Rows with their classes:
-.02 -.11 -.04 -.25 -.09 .03 -.04 .15 -.12 .05 .21 -.09 .15 -.01 .19 -.20 .01 .26 -.06 .14 -.09 .06 -.02 .19 .02 .12 .11 .00 -.06 -.03 -.14 -.15 .12 .02 -.06 .32 .14 -.15 -.28 -.29 .05 .00 -.12 .10 -.02 .05 .05 -.15 .25 .07 -.15 -.06 -.21 -.10 .00 -.14 -.06 -.06 -.01 .07 -.05 .26 -.25 -.07 .09 .11 -.11 .26 -.05 -.06 .04 -.15 .33 -.20 .15 .15 : R
.10 .01 -.14 -.05 .06 -.03 -.04 -.01 -.19 .16 -.15 .15 -.04 .06 -.05 -.18 -.07 .03 .18 -.24 .08 -.10 -.11 -.25 -.11 .07 .19 -.38 .13 -.26 .05 -.68 .11 -.10 .15 -.07 .03 .11 -.17 .12 .01 -.08 .26 -.07 -.09 -.01 .10 -.11 .22 .18 -.02 -.12 -.24 -.03 -.03 .02 .10 -.32 .00 -.09 .18 .10 .14 .02 -.12 .19 .18 .27 .05 -.01 .04 -.15 .02 .01 .00 .14 : U
.16 .23 .14 -.05 -.06 -.09 -.06 .42 .18 .15 .36 -.01 -.04 .09 .13 -.12 .02 .27 -.03 -.20 -.18 -.31 .23 .00 .08 -.05 .04 .22 -.16 .15 .12 .11 .03 -.05 .02 -.09 .19 -.11 .00 .04 -.09 -.14 -.02 -.24 -.01 -.17 .07 -.08 .19 -.20 -.08 -.22 -.09 .01 .04 -.03 .17 .06 -.06 .19 -.23 .08 .00 .22 -.14 .04 .21 -.03 .01 .12 -.12 .24 .15 .15 .20 .02 : X
.03 .09 -.15 -.25 -.12 -.22 -.10 .17 -.05 .08 .18 -.15 .18 .03 .14 -.28 .13 .23 -.02 .19 -.26 .05 .04 .26 -.12 .16 .32 .06 .02 -.02 -.21 -.17 .05 -.03 -.08 .01 .14 -.01 -.26 -.07 -.07 -.02 -.22 .04 .01 .01 -.15 -.11 .04 .08 -.25 -.31 -.13 -.09 -.08 -.18 -.04 .03 .02 .09 -.17 .31 .02 -.03 .06 .15 .11 .04 .04 -.01 .04 -.07 .36 -.10 .16 .14 : R
-.03 .06 .02 .02 -.07 -.06 -.14 .20 .17 .18 .24 -.03 .07 .07 -.02 .07 .01 .32 -.07 -.04 -.14 .00 .23 .05 .10 .01 .04 .21 -.30 .20 .05 .05 .07 .09 -.04 -.07 -.03 -.23 .21 -.06 -.11 -.14 -.21 -.09 .06 -.15 -.12 .08 .03 -.35 .00 -.14 -.15 -.33 -.05 -.07 .13 .06 -.09 .12 .02 .01 -.07 .04 -.09 -.11 .12 -.11 .02 .07 -.01 .04 .25 .05 .22 -.26 : B
.11 .16 .00 -.19 -.05 -.15 .04 .24 .09 .07 .48 .00 .01 -.03 .09 -.08 .03 .33 -.02 -.03 -.21 -.06 .12 .07 .05 .05 .16 .15 -.08 .05 .02 -.05 .02 -.07 -.06 -.06 .03 -.05 -.09 -.14 -.17 -.18 -.10 -.09 .02 -.12 .00 -.08 .17 -.24 -.18 -.22 -.22 -.09 -.12 .03 .06 -.11 -.02 .19 -.20 .15 -.02 .07 -.04 .01 -.03 -.07 .00 .02 -.04 .38 .28 -.15 .10 .08 : X
.06 .24 -.09 -.25 -.08 -.02 -.05 .19 -.04 .21 .24 -.06 .16 .05 .34 -.10 .07 .26 .17 .10 -.35 -.05 .10 .16 -.06 .09 .26 .19 -.12 -.01 -.14 -.09 .12 -.08 -.01 .02 .13 .04 -.19 -.12 -.07 -.03 -.07 -.08 -.05 .04 -.06 -.10 .35 .06 -.13 -.32 -.36 .04 -.05 -.11 .06 -.01 -.06 -.05 -.17 .21 .36 -.04 .02 .11 .06 -.04 .04 .04 -.04 -.14 .33 -.12 .22 .08 : R
.06 .07 -.05 .05 .02 -.06 -.20 .20 .09 .17 .09 .06 .09 .21 -.08 .08 -.01 .15 .05 -.18 -.05 -.04 .15 .01 .07 .03 .07 -.14 -.25 -.03 .07 .03 .23 .07 .15 -.13 -.01 -.12 .04 .01 -.18 -.04 -.11 -.07 .05 -.22 -.20 -.08 .07 -.28 .28 .07 -.12 .06 -.15 -.02 .08 .03 -.04 .19 .02 .11 .15 -.07 -.31 -.04 .11 -.12 .01 .03 -.03 -.02 .08 .10 .03 .02 : Y
.00 -.02 -.11 -.25 -.12 -.23 -.07 .06 .00 .08 .09 -.36 .15 -.02 .18 -.07 .09 .25 -.07 .15 -.10 .12 .00 .13 -.04 .08 .24 .06 -.06 .05 -.09 -.04 .15 -.06 -.07 .11 .06 -.02 -.19 -.01 -.05 -.02 -.07 -.13 .01 .05 -.12 -.13 .16 -.08 -.02 -.20 -.22 -.11 -.16 -.22 .02 -.06 .00 .12 -.20 .13 .24 .01 .06 .08 .05 -.01 -.05 -.05 .05 -.33 .31 -.07 .36 .21 : R
.11 .09 -.49 -.34 .02 -.43 .25 .10 .26 -.08 .53 -.21 .15 -.06 .07 -.20 -.08 .24 -.23 .26 -.29 .11 .30 .29 .08 .40 .09 .00 -.29 .25 -.32 -.26 .02 .22 -.14 -.11 -.05 -.14 -.01 -.15 -.28 -.28 -.45 -.18 -.18 -.07 -.07 -.39 -.19 -.26 -.37 -.12 -.20 .11 -.10 -.10 -.05 .10 .01 .28 .40 .04 -.26 .20 .36 -.01 -.15 -.09 -.03 -.08 -.07 .17 .62 -.01 .00 -.16 : R
-.04 .02 -.05 -.10 -.16 -.02 -.03 -.03 .00 -.09 .19 -.16 .05 .02 .09 -.04 .02 .12 -.11 .18 -.15 .02 -.01 .13 .04 .11 -.31 .10 -.01 .03 -.01 -.08 .05 -.15 -.18 .09 .11 .09 -.04 -.03 -.08 .04 -.08 -.02 -.13 .22 .16 .05 .02 .06 -.12 -.16 -.01 -.05 -.01 -.27 -.14 -.10 .00 .08 -.10 .07 -.01 .03 .15 .05 .09 -.05 .03 -.02 -.04 .02 .18 -.02 .10 -.03 : X
.04 .05 -.09 .19 -.12 .04 .05 .26 -.02 .05 -.13 .06 .00 -.04 -.03 .23 .04 -.01 .05 -.20 .03 -.02 -.10 -.07 -.03 -.02 -.02 -.32 -.38 -.08 -.01 -.04 .12 -.07 .12 -.14 -.05 -.03 -.18 .00 -.03 -.11 .09 -.03 .00 -.02 -.08 -.02 .09 -.10 .05 .06 -.11 -.04 -.07 .03 .15 -.09 .03 -.01 .25 .08 -.03 -.05 -.05 .00 -.06 .31 .04 .03 .00 -.05 .09 .12 -.10 .03 : U
.05 .14 -.14 -.16 -.01 -.36 .04 .15 .20 -.07 .39 -.01 .04 .02 .01 -.08 -.17 .27 -.01 .13 -.09 .05 .30 .09 -.01 .07 -.03 .15 -.20 .27 -.04 -.09 .01 .01 -.14 -.11 .02 -.06 .11 -.08 -.30 -.13 -.18 -.08 -.03 -.16 -.11 -.08 -.04 -.29 -.23 -.07 -.06 .05 -.07 -.08 .02 .13 -.08 .19 -.06 .01 -.12 .07 .07 -.11 -.01 -.15 .04 .01 -.04 .18 .29 .04 .70 -.03 : B
